B = ((133, 125, 126, 128, 132, 129, 125, 125, 128, 125, 127, 123, 126), (128, 123, 136, 132, 104, 121, 120, 127, 140, 129, 125, 118, 136), (123, 134, 125, 130, 118, 123, 131, 131, 118, 127, 126, 127, 128), (128, 134, 122, 122, 131, 130, 137, 131, 115, 124, 126, 130, 123), (136, 131, 125, 126, 130, 136, 130, 131, 119, 132, 120, 126, 123), (139, 124, 131, 124, 129, 126, 128, 120, 137, 128, 134, 128, 134), (139, 124, 131, 124, 130, 127, 127, 121, 138, 128, 133, 128, 134), (133, 126, 132, 125, 119, 127, 128, 128, 133, 127, 126, 124, 129), (110, 125, 137, 150, 118, 121, 130, 122, 135, 116, 145, 121, 141), (140, 131, 124, 123, 133, 131, 135, 130, 115, 137, 117, 128, 120), (133, 133, 124, 118, 137, 133, 138, 129, 118, 123, 125, 131, 122), (139, 124, 128, 124, 133, 127, 126, 121, 133, 128, 130, 126, 131), (135, 133, 124, 116, 141, 134, 139, 128, 117, 122, 126, 131, 120))
Rows and columns are counted from 1.
(1, 1) => 133
(8, 11) => 126
(4, 10) => 124
(4, 7) => 137
(4, 4) => 122
(7, 8) => 121
(4, 3) => 122
(6, 7) => 128
(10, 7) => 135
(4, 12) => 130
(6, 5) => 129
(6, 8) => 120
(5, 3) => 125
(13, 13) => 120
(1, 13) => 126
(10, 13) => 120
(4, 5) => 131
(5, 7) => 130
(8, 8) => 128
(10, 2) => 131
(12, 2) => 124
(10, 12) => 128
(13, 11) => 126
(1, 6) => 129
(2, 12) => 118
(8, 1) => 133
(8, 6) => 127
(12, 12) => 126
(2, 6) => 121
(3, 9) => 118
(5, 12) => 126
(1, 12) => 123
(1, 5) => 132
(6, 10) => 128
(10, 6) => 131
(12, 10) => 128
(7, 10) => 128

M =
[[127 124 128 122 117 124 120 136 131 131 142 123 148 143]
 [128 129 138 130 118 122 130 132 130 122 143 132 144 148]
 [128 128 132 140 126 140 124 124 126 124 123 135 115 128]
 [111 120 115 124 115 120 113 128 125 133 127 118 137 129]
 [135 142 125 123 134 123 140 135 129 130 125 129 132 113]
 [135 125 134 132 124 132 132 129 130 127 121 130 114 129]
 [116 119 128 123 118 102 128 116 124 124 120 124 130 134]
 [137 118 133 118 139 126 112 119 127 135 130 129 132 126]
 [141 128 123 131 129 131 137 137 133 130 115 134 135 119]]
Indices start at 1.
(1, 1) -> 127
(2, 2) -> 129
(5, 1) -> 135
(9, 4) -> 131
(4, 10) -> 133
(2, 12) -> 132
(5, 8) -> 135
(3, 11) -> 123
(8, 9) -> 127
(4, 8) -> 128
(6, 9) -> 130
(4, 1) -> 111
(5, 3) -> 125
(8, 10) -> 135
(6, 5) -> 124
(4, 14) -> 129
(2, 10) -> 122
(6, 1) -> 135
(7, 3) -> 128
(2, 1) -> 128
(1, 7) -> 120
(6, 12) -> 130
(6, 8) -> 129
(1, 11) -> 142
(7, 7) -> 128
(5, 11) -> 125
(1, 9) -> 131
(6, 11) -> 121
(3, 1) -> 128
(1, 12) -> 123
(6, 6) -> 132
(9, 2) -> 128
(2, 8) -> 132
(4, 12) -> 118
(5, 6) -> 123

data =
[[153 126 146 115 115 128]
 [138 140 104 146 146 137]
 [133 106 145 116 116 143]
 [139 134 104 137 137 111]
 [125 145 112 140 140 108]
 [108 105 110 128 128 113]
 [143 123 138 118 118 105]]
Rows and columns are counted from 1.
(1, 1)	153
(4, 6)	111
(4, 1)	139
(7, 6)	105
(6, 3)	110
(7, 1)	143
(6, 6)	113
(5, 3)	112
(7, 2)	123
(5, 4)	140
(3, 6)	143
(2, 1)	138
(4, 5)	137
(1, 3)	146
